Here is a tiny trained network, its code and every weight. The questions are about switching its units off for an input and a target symbol, where a switched-off unit gives its printed mean instead of its output.

import numpy as np


def w(rows, s, z=0):
    codes = np.array(rows[::2]) - 128.0
    scale = np.full(codes.shape[1], s)
    scale[-1] = z or s
    return codes * scale


def norm(h):
    return h / np.sqrt((h * h).mean(-1, keepdims=True) + 1e-5)


def f(y):
    return np.maximum(y, 0)


def softmax(a):
    e = np.exp(a - a.max(-1, keepdims=True))
    return e / e.sum(-1, keepdims=True)


def log_softmax(a):
    a = a - a.max(-1, keepdims=True)
    return a - np.log(np.exp(a).sum(-1, keepdims=True))


def net(x, mask):
    ids = ['ΛΞΠΣΩβγδζθτφψ'.index(c) for c in x.split()]
    T = len(ids)
    res = E[ids] + P[:T]
    r = norm(res)
    for j in range(3):
        rows = slice(2 * j, 2 * j + 2)
        q, k, v = (r @ M[0][rows].T for M in (Q, K, V))
        z = softmax(np.where(np.tri(T) > 0, q @ k.T / 2**0.5, -1e9)) @ v
        o = O[0][rows]
        res = res + np.where(mask[j], z, o[:, -1]) @ o[:, :-1]
    y = f(norm(res) @ A[0][:, :-1].T + A[0][:, -1])
    res = res + np.where(mask[3:11], y, B[0][:, -1]) @ B[0][:, :-1]
    return log_softmax(norm(res)[-1] @ U[:, :-1].T + U[:, -1])


Q, K, V, O, A, B = {}, {}, {}, {}, {}, {}
E = w([
[69,139,182,93],'Λ',
[29,134,96,114],'Ξ',
[109,212,79,147],'Π',
[136,161,183,92],'Σ',
[165,4,129,130],'Ω',
[119,190,174,112],'β',
[217,93,146,146],'γ',
[160,108,18,178],'δ',
[196,158,58,184],'ζ',
[108,109,202,92],'θ',
[148,214,128,136],'τ',
[93,7,116,114],'φ',
[172,153,186,120],'ψ',
],0.0049)
P = w([
[120,139,151,118],'0',
[118,146,172,158],'1',
[138,153,140,84],'2',
[113,145,181,194],'3',
[152,167,132,54],'4',
[108,150,206,241],'5',
[172,170,98,1],'6',
[120,102,164,189],'7',
],0.004)
Q[0] = w([
[164,147,89,3],'head 1',
[155,124,133,110],'head 1',
[167,153,102,23],'head 2',
[145,137,103,58],'head 2',
[106,115,172,223],'head 3',
[164,125,93,39],'head 3',
],0.038)
K[0] = w([
[93,118,173,255],'head 1',
[114,143,128,136],'head 1',
[86,130,172,241],'head 2',
[121,108,163,193],'head 2',
[146,140,91,32],'head 3',
[101,132,170,210],'head 3',
],0.024)
V[0] = w([
[175,212,83,172],'head 1',
[235,123,241,100],'head 1',
[90,241,78,138],'head 2',
[5,89,88,107],'head 2',
[244,124,94,181],'head 3',
[176,3,127,150],'head 3',
],0.012)
O[0] = w([
[175,35,98,124,181],'head 1',
[254,194,193,160,253],'head 1',
[151,80,48,55,171],'head 2',
[16,147,100,95,17],'head 2',
[180,58,140,227,144],'head 3',
[89,140,186,254,42],'head 3',
],0.0086,0.0059)
A[0] = w([
[143,161,100,18,175],'neuron 1',
[5,164,100,122,113],'neuron 2',
[60,65,70,107,60],'neuron 3',
[143,174,208,68,105],'neuron 4',
[168,146,206,122,124],'neuron 5',
[102,79,70,149,20],'neuron 6',
[125,51,117,138,190],'neuron 7',
[101,66,107,129,4],'neuron 8',
],0.014,0.0035)
B[0] = w([
[163,239,113,216,255],'neuron 1',
[140,26,49,229,174],'neuron 2',
[139,90,201,3,176],'neuron 3',
[39,101,152,69,207],'neuron 4',
[92,109,122,45,218],'neuron 5',
[133,118,227,109,155],'neuron 6',
[57,109,67,150,194],'neuron 7',
[135,142,218,112,149],'neuron 8',
],0.018,0.0084)
U = w([
[165,92,94,5,162],'Λ',
[207,125,54,148,229],'Ξ',
[224,130,222,219,62],'Π',
[12,110,9,97,56],'Σ',
[8,109,106,237,107],'Ω',
[75,221,48,199,93],'β',
[8,203,164,57,94],'γ',
[161,1,81,176,178],'δ',
[230,102,223,48,25],'ζ',
[186,210,88,149,112],'θ',
[51,64,200,79,225],'τ',
[135,150,140,104,2],'φ',
[60,152,193,203,241],'ψ',
],0.0099,0.0036)

Each question gives the input, a string of symbols that net reads in full, and the target symbol t.
The units are the heads (2 rows each of Q, K, V and O) and the neurons (one row each of A and B). Each row of codes is followed by its name. A weight is (code - 128) times the scale printed after its matrix; where a second scale follows, it is the last column's (O, A, B and U).
mask holds one flag per unit, heads first, then neurons. A switched-off unit (its flag False) gives its mean, the last column of its rows in O or B, instead of its output. The means were averaged over made-up inputs and are rounded, as every weight is.
A unit's drop is (log p(t) with every unit on - log p(t) with that unit switched off) / (log p(t) with every unit on - log p(t) with every unit switched off).
The circuit of an input: a set's keep is (log p(t) with only the set's units on - log p(t) with every unit switched off) / (log p(t) with every unit on - log p(t) with every unit switched off). Starting from all 11 units, units are removed one at a time, each time the one whose removal leaves the highest keep (on an exact tie, the one counted first), for as long as the keep stays at least 0.8.
circuit, biggest first: the units of the circuit, biggest drop first
most important unit: the unit with the biggest drop
top k neurons: the k neurons with the biggest drops, biggest first
which heads matter: for each layer, one digit per head in row order, 1 if its drop is at least 0.15 and else 0, layers parted by /
input ψ γ ψ Σ ζ ζ Σ, target δ: circuit, biggest first -> (head 3; head 1)
input Ξ ζ ψ τ ψ Ξ, target ζ: circuit, biggest first -> (head 1; neuron 1)
input Ξ Π γ Ω Ξ Π Λ τ, target β: which heads matter -> 011
input δ Ω ψ, target ψ: most important unit -> head 3
input δ Λ θ, target β: circuit, biggest first -> (neuron 1; head 2)
input τ ψ Λ Ξ, target β: circuit, biggest first -> (neuron 1; head 2)
input γ β Ω γ ζ ψ, target δ: which heads matter -> 000
input ζ γ Π Ξ φ δ θ, target τ: which heads matter -> 101
input Λ φ δ, target Ω: which heads matter -> 000
input Π ζ ζ ζ γ Ξ, target Π: which heads matter -> 001
input β θ Ω φ φ δ Λ γ, target β: which heads matter -> 001
input Λ τ θ δ Ω, target τ: circuit, biggest first -> (head 1; neuron 8)
input Ω γ ψ Ξ τ, target Σ: top 2 neurons -> (neuron 2; neuron 3)
input φ β φ ζ, target Ω: top neuron -> (neuron 2)
input γ Σ τ Π Σ ζ ζ ψ, target δ: circuit, biggest first -> (head 3; neuron 1)
input ζ β ψ Ξ Π, target Σ: which heads matter -> 111
input δ Ξ ζ ζ γ Ξ δ, target Σ: top 3 neurons -> (neuron 2; neuron 3; neuron 1)
input Ξ Λ Ξ, target β: top 2 neurons -> (neuron 1; neuron 2)
input Ω Ξ δ ψ Π τ, target Λ: which heads matter -> 110
input ψ γ Ω Ω, target ψ: which heads matter -> 001
input ψ Ω φ γ ζ, target Π: circuit, biggest first -> (head 3)
